Here is a tiny trained network, its code and every weight. The questions are about switching its units off for an input and a target symbol, where a switched-off unit gives its printed mean instead of its output.

import numpy as np


def w(rows, s, z=0):
    codes = np.array(rows[::2]) - 128.0
    scale = np.full(codes.shape[1], s)
    scale[-1] = z or s
    return codes * scale


def f(y):
    return y / 2 * (1 + np.tanh(0.7978845608 * (y + 0.044715 * y**3)))


def softmax(a):
    e = np.exp(a - a.max(-1, keepdims=True))
    return e / e.sum(-1, keepdims=True)


def log_softmax(a):
    a = a - a.max(-1, keepdims=True)
    return a - np.log(np.exp(a).sum(-1, keepdims=True))


def net(x, mask):
    ids = ['αβγζηθλμψω'.index(c) for c in x.split()]
    T = len(ids)
    res = E[ids] + P[:T]
    u = 0
    for l in range(3):
        q, k, v = (res @ M[l].T for M in (Q, K, V))
        z = softmax(np.where(np.tri(T) > 0, q @ k.T / 3**0.5, -1e9)) @ v
        res = res + np.where(mask[u], z, O[l][:, -1]) @ O[l][:, :-1]
        u += 1
        y = f(res @ A[l][:, :-1].T + A[l][:, -1])
        res = res + np.where(mask[u : u + 4], y, B[l][:, -1]) @ B[l][:, :-1]
        u += 4
    return log_softmax(res[-1] @ U[:, :-1].T + U[:, -1])


Q, K, V, O, A, B = {}, {}, {}, {}, {}, {}
E = w([
[84,135,91,175,115,119,140,174],'α',
[112,143,151,158,188,205,146,112],'β',
[126,173,89,62,155,161,114,163],'γ',
[87,200,171,109,164,157,111,188],'ζ',
[176,139,100,178,251,176,107,203],'η',
[119,50,145,33,152,172,101,148],'θ',
[143,96,97,218,206,114,35,82],'λ',
[177,138,65,66,199,62,134,130],'μ',
[151,86,105,128,115,197,147,214],'ψ',
[142,92,167,84,208,88,175,98],'ω',
],0.019)
P = w([
[4,135,114,135,139,165,130,80],'0',
[45,148,114,127,159,161,134,120],'1',
[60,135,111,136,168,152,132,134],'2',
[80,138,118,135,160,146,128,138],'3',
[100,137,125,131,157,132,127,142],'4',
[116,139,130,122,154,122,124,145],'5',
[133,130,131,125,148,118,119,146],'6',
[151,127,129,129,151,102,120,151],'7',
[171,127,139,127,147,89,116,150],'8',
[192,110,144,129,148,81,112,142],'9',
[199,120,147,124,141,78,130,156],'10',
[181,143,152,137,136,117,157,169],'11',
],0.012)
Q[0] = w([
[82,113,164,148,2,142,173,69],'0.h0',
[104,164,117,138,228,126,177,208],'0.h0',
[167,81,131,151,193,177,103,182],'0.h0',
],0.0085)
K[0] = w([
[15,209,98,120,141,150,110,107],'0.h0',
[212,2,190,94,110,120,117,92],'0.h0',
[217,104,126,127,115,61,110,156],'0.h0',
],0.0085)
V[0] = w([
[148,114,113,60,147,197,27,135],'0.h0',
[84,207,185,152,70,185,179,141],'0.h0',
[107,133,3,115,124,134,116,132],'0.h0',
],0.0061)
O[0] = w([
[205,195,155,113,70,126,98,144,253],'0.h0',
[138,134,155,151,163,71,215,177,6],'0.h0',
[181,133,66,187,68,211,255,97,136],'0.h0',
],0.0091,0.0058)
A[0] = w([
[116,126,88,99,131,112,135,138,83],'0.n0',
[20,63,202,83,151,8,147,130,2],'0.n1',
[1,112,124,101,27,172,79,119,138],'0.n2',
[113,114,169,26,169,135,207,53,189],'0.n3',
],0.0061,0.0043)
B[0] = w([
[109,118,176,93,179,116,211,48,105],'0.n0',
[206,180,3,153,56,184,129,58,139],'0.n1',
[83,32,126,71,217,102,143,174,198],'0.n2',
[146,93,165,162,230,36,20,171,254],'0.n3',
],0.0054,0.0031)
Q[1] = w([
[106,85,201,136,2,53,200,170],'1.h0',
[141,65,50,131,130,114,140,113],'1.h0',
[65,190,116,131,98,72,200,204],'1.h0',
],0.0069)
K[1] = w([
[50,218,66,254,144,189,212,115],'1.h0',
[161,104,92,105,234,141,122,127],'1.h0',
[216,234,133,219,145,55,164,119],'1.h0',
],0.0071)
V[1] = w([
[214,3,185,45,136,135,47,192],'1.h0',
[26,169,167,131,76,235,116,188],'1.h0',
[161,71,121,146,156,123,89,88],'1.h0',
],0.004)
O[1] = w([
[164,117,74,156,90,45,62,41,247],'1.h0',
[137,227,175,255,143,125,131,111,149],'1.h0',
[94,93,178,201,156,250,75,93,148],'1.h0',
],0.0062,0.012)
A[1] = w([
[111,40,165,47,134,119,139,133,185],'1.n0',
[119,74,39,168,100,144,122,75,4],'1.n1',
[143,106,98,104,2,157,151,204,145],'1.n2',
[99,203,203,196,103,83,76,49,107],'1.n3',
],0.0063,0.0029)
B[1] = w([
[63,193,46,169,135,112,68,232,195],'1.n0',
[4,207,2,109,103,99,241,217,161],'1.n1',
[158,18,129,172,113,49,125,192,140],'1.n2',
[2,100,205,130,15,86,100,190,254],'1.n3',
],0.0063,0.0048)
Q[2] = w([
[145,162,98,128,174,210,3,218],'2.h0',
[148,129,124,78,116,116,164,80],'2.h0',
[111,101,130,111,99,89,210,170],'2.h0',
],0.0082)
K[2] = w([
[253,13,40,229,39,53,40,87],'2.h0',
[78,212,101,171,135,245,175,88],'2.h0',
[61,160,86,171,237,210,78,142],'2.h0',
],0.0056)
V[2] = w([
[134,254,158,87,199,171,95,18],'2.h0',
[36,146,43,224,91,138,169,53],'2.h0',
[109,203,89,85,95,12,188,81],'2.h0',
],0.0052)
O[2] = w([
[234,156,201,67,211,222,104,79,155],'2.h0',
[98,162,205,201,111,159,137,39,52],'2.h0',
[47,219,92,2,188,148,123,91,1],'2.h0',
],0.0072,0.0027)
A[2] = w([
[41,63,1,165,190,177,142,135,2],'2.n0',
[178,184,125,106,115,65,158,113,211],'2.n1',
[9,77,97,89,55,15,116,107,118],'2.n2',
[106,53,171,158,151,136,92,166,172],'2.n3',
],0.0062,0.0023)
B[2] = w([
[150,106,80,62,155,162,74,180,185],'2.n0',
[80,115,132,52,141,132,254,145,145],'2.n1',
[94,162,113,134,197,163,160,114,249],'2.n2',
[107,118,169,127,156,114,165,87,253],'2.n3',
],0.0092,0.0048)
U = w([
[171,163,98,105,140,117,216,65,196],'α',
[219,99,164,128,39,143,72,156,122],'β',
[109,223,202,113,134,125,121,201,90],'γ',
[243,205,108,219,199,133,99,135,4],'ζ',
[83,36,155,82,183,115,69,150,130],'η',
[128,110,83,186,100,77,187,166,198],'θ',
[65,164,60,163,114,141,132,111,67],'λ',
[155,169,48,59,63,231,150,64,179],'μ',
[121,111,165,180,33,183,89,1,171],'ψ',
[127,88,215,159,201,63,176,58,122],'ω',
],0.0047,0.005)

Each question gives the input, a string of symbols that net reads in full, and the target symbol t.
The units are the heads (3 rows each of Q, K, V and O) and the neurons (one row each of A and B). Each row of codes is followed by its name. A weight is (code - 128) times the scale printed after its matrix; where a second scale follows, it is the last column's (O, A, B and U).
mask holds one flag per unit, layer by layer, with each layer's heads first. A switched-off unit (its flag False) gives its mean, the last column of its rows in O or B, instead of its output. The means were averaged over made-up inputs and are rounded, as every weight is.
A unit's drop is (log p(t) with every unit on - log p(t) with that unit switched off) / (log p(t) with every unit on - log p(t) with every unit switched off).
The circuit of an input: a set's keep is (log p(t) with only the set's units on - log p(t) with every unit switched off) / (log p(t) with every unit on - log p(t) with every unit switched off). Starting from the 12 units with the biggest drops (on a tie, the unit counted first), units are removed one at a time, each time the one whose removal leaves the highest keep (on an exact tie, the one counted first), for as long as the keep stays at least 0.8.
units of the circuit, in order: the units of the circuit, biggest drop first
top k neurons: the k neurons with the biggest drops, biggest first
k most important neurons of layer l: the k neurons of layer l with the biggest drops, biggest first
drop when u is switched off: that unit's drop, to one decimal
input θ ω ω β θ η η β ω η, target η: units of the circuit, in order	0.h0
input β ω μ ζ ω μ, target η: units of the circuit, in order	0.h0, 1.h0
input ω γ β ω γ, target η: units of the circuit, in order	0.h0, 1.h0, 0.n3
input ψ θ γ γ μ η ζ θ θ ψ θ λ, target θ: units of the circuit, in order	2.h0, 1.n2
input ζ β ζ ζ θ η β ζ γ λ ζ ζ, target ψ: units of the circuit, in order	0.h0, 2.h0, 1.n1
input γ μ ζ β ζ μ ψ, target θ: units of the circuit, in order	1.n2, 2.h0
input γ ω β ψ μ μ θ μ β θ, target μ: units of the circuit, in order	0.h0, 2.h0, 1.n3
input ω β λ α μ, target μ: units of the circuit, in order	0.h0, 1.n3, 1.h0, 2.n0
input β θ ζ θ θ β β θ θ μ γ, target μ: units of the circuit, in order	2.h0, 0.h0, 0.n3
input ω β β, target η: units of the circuit, in order	0.h0, 1.h0, 2.n0
input η θ θ μ η λ ψ ζ η, target θ: units of the circuit, in order	1.n2, 2.h0, 0.n3
input ω ψ β, target η: units of the circuit, in order	1.h0, 0.h0, 2.n0
input μ ζ ζ λ ζ, target ψ: units of the circuit, in order	2.h0, 0.h0
input μ λ ψ γ, target θ: units of the circuit, in order	1.n2, 2.h0, 1.h0, 0.h0
input γ μ β ω γ γ ζ ω α, target η: top 2 neurons	0.n2, 2.n0
input θ ζ β θ θ ψ β ψ λ, target λ: most important neuron of layer 2	2.n2
input β ω ζ θ θ λ α ζ θ ζ θ β, target β: top 2 neurons	1.n1, 2.n2
input β ω γ α λ θ λ, target λ: 2 most important neurons of layer 1	1.n1, 1.n3
input ω β λ β β ζ λ θ λ γ β, target ψ: 2 most important neurons of layer 1	1.n3, 1.n0
input θ θ θ μ θ η μ θ, target μ: 2 most important neurons of layer 1	1.n3, 1.n0
input ψ ω α γ, target η: top 2 neurons	0.n3, 2.n0
input γ θ ζ λ θ, target ψ: 2 most important neurons of layer 2	2.n0, 2.n1
input α μ ω ω, target η: most important neuron of layer 0	0.n3
input γ μ β ω β μ θ θ β ω ω ζ, target η: drop when 0.n3 is switched off	0.0
input θ ζ β λ θ, target ψ: drop when 0.n3 is switched off	-0.2
input λ β μ λ, target μ: drop when 2.n3 is switched off	0.0
input λ ζ θ β ω θ η γ θ θ η, target β: drop when 0.h0 is switched off	0.6
